Below is a small trained network, with its code and all its weights. Each question gives an input and a target symbol and asks what happens when units are switched off, that is, made to give their printed mean instead of their output.

import numpy as np


def w(rows, s, z=0):
    codes = np.array(rows[::2]) - 128.0
    scale = np.full(codes.shape[1], s)
    scale[-1] = z or s
    return codes * scale


def norm(h):
    return h / np.sqrt((h * h).mean(-1, keepdims=True) + 1e-5)


def f(y):
    return np.maximum(y, 0)


def softmax(a):
    e = np.exp(a - a.max(-1, keepdims=True))
    return e / e.sum(-1, keepdims=True)


def log_softmax(a):
    a = a - a.max(-1, keepdims=True)
    return a - np.log(np.exp(a).sum(-1, keepdims=True))


def net(x, mask):
    ids = ['αβγδλπστψω'.index(c) for c in x.split()]
    T = len(ids)
    res = E[ids] + P[:T]
    r = norm(res)
    for j in range(2):
        rows = slice(2 * j, 2 * j + 2)
        q, k, v = (r @ M[0][rows].T for M in (Q, K, V))
        z = softmax(np.where(np.tri(T) > 0, q @ k.T / 2**0.5, -1e9)) @ v
        o = O[0][rows]
        res = res + np.where(mask[j], z, o[:, -1]) @ o[:, :-1]
    y = f(norm(res) @ A[0][:, :-1].T + A[0][:, -1])
    res = res + np.where(mask[2:10], y, B[0][:, -1]) @ B[0][:, :-1]
    return log_softmax(norm(res)[-1] @ U[:, :-1].T + U[:, -1])


Q, K, V, O, A, B = {}, {}, {}, {}, {}, {}
E = w([
[135,129,63,196],'α',
[103,129,46,192],'β',
[123,125,20,157],'γ',
[118,148,74,204],'δ',
[136,121,44,176],'λ',
[206,118,68,134],'π',
[159,164,121,178],'σ',
[126,137,5,86],'τ',
[123,173,121,185],'ψ',
[210,121,49,97],'ω',
],0.014)
P = w([
[142,144,130,159],'0',
[189,216,90,156],'1',
[137,118,141,154],'2',
[196,228,90,132],'3',
[131,96,151,151],'4',
[213,229,89,104],'5',
[119,80,164,146],'6',
[253,178,94,83],'7',
[128,42,167,145],'8',
],0.02)
Q[0] = w([
[153,144,68,135],'H1',
[164,188,92,86],'H1',
[158,199,144,92],'H2',
[61,159,228,6],'H2',
],0.018)
K[0] = w([
[59,62,196,64],'H1',
[119,3,216,155],'H1',
[126,71,63,224],'H2',
[176,207,16,230],'H2',
],0.017)
V[0] = w([
[64,162,161,106],'H1',
[225,96,160,98],'H1',
[248,160,216,118],'H2',
[147,109,59,36],'H2',
],0.018)
O[0] = w([
[92,215,179,126,8],'H1',
[136,88,186,203,99],'H1',
[149,65,150,37,60],'H2',
[250,157,181,176,74],'H2',
],0.017,0.012)
A[0] = w([
[72,38,215,69,62],'N1',
[53,115,169,17,155],'N2',
[61,101,95,179,202],'N3',
[216,155,102,143,124],'N4',
[96,33,140,252,2],'N5',
[154,162,95,115,213],'N6',
[206,215,190,170,193],'N7',
[125,54,123,146,133],'N8',
],0.019,0.0052)
B[0] = w([
[150,177,82,3,150],'N1',
[106,117,225,169,154],'N2',
[155,105,161,119,254],'N3',
[118,134,150,166,192],'N4',
[89,88,112,163,195],'N5',
[130,139,170,120,194],'N6',
[156,216,208,14,158],'N7',
[104,116,123,105,187],'N8',
],0.031,0.014)
U = w([
[120,149,122,120,240],'α',
[52,200,47,173,254],'β',
[186,144,96,238,120],'γ',
[3,149,198,185,92],'δ',
[94,41,126,225,23],'λ',
[206,107,25,67,108],'π',
[42,175,103,46,179],'σ',
[119,192,173,124,234],'τ',
[66,121,169,72,114],'ψ',
[226,81,183,92,40],'ω',
],0.016,0.005)

Each question gives the input, a string of symbols that net reads in full, and the target symbol t.
The units are the heads (2 rows each of Q, K, V and O) and the neurons (one row each of A and B). Each row of codes is followed by its name. A weight is (code - 128) times the scale printed after its matrix; where a second scale follows, it is the last column's (O, A, B and U).
mask holds one flag per unit, heads first, then neurons. A switched-off unit (its flag False) gives its mean, the last column of its rows in O or B, instead of its output. The means were averaged over made-up inputs and are rounded, as every weight is.
A unit's drop is (log p(t) with every unit on - log p(t) with that unit switched off) / (log p(t) with every unit on - log p(t) with every unit switched off).
The circuit of an input: a set's keep is (log p(t) with only the set's units on - log p(t) with every unit switched off) / (log p(t) with every unit on - log p(t) with every unit switched off). Starting from all 10 units, units are removed one at a time, each time the one whose removal leaves the highest keep (on an exact tie, the one counted first), for as long as the keep stays at least 0.8.
circuit, biggest first: the units of the circuit, biggest drop first
k most important neurons: the k neurons with the biggest drops, biggest first
which heads matter: for each layer, one digit per head in row order, 1 if its drop is at least 0.15 and else 0, layers parted by /
input ψ σ σ ψ γ β, target τ: which heads matter => 01
input λ τ τ β γ, target τ: circuit, biggest first => (H2, N7)
input ψ α λ, target ψ: circuit, biggest first => (H2, N2, N1)
input λ π λ α α ψ α λ, target π: circuit, biggest first => (N5, N7, N3)
input λ α λ α, target γ: which heads matter => 00
input α δ λ λ σ δ, target ψ: circuit, biggest first => (H2, N2)
input λ α ω β β, target ω: which heads matter => 01
input β λ λ λ σ β σ λ, target ψ: circuit, biggest first => (H2)
input λ λ λ λ λ π, target γ: which heads matter => 00
input π λ π λ λ β λ λ, target γ: which heads matter => 00
input δ λ α λ β λ α δ σ, target σ: circuit, biggest first => (H2, N1)
input λ λ ψ α, target δ: circuit, biggest first => (N2, H2)
input σ λ δ, target σ: which heads matter => 01
input λ ω α, target ω: circuit, biggest first => (H2)
input α ω γ π λ, target π: circuit, biggest first => (H2, N2, N3)
input λ γ δ β, target σ: which heads matter => 11
input λ σ α β α β, target π: 2 most important neurons => (N5, N4)
input γ σ λ, target σ: which heads matter => 01
input γ β λ σ, target γ: which heads matter => 10
input α γ β β β λ β σ, target β: which heads matter => 11
input ω λ γ, target ω: most important neuron => (N5)
input γ γ β ψ γ τ α, target τ: 3 most important neurons => (N7, N3, N4)
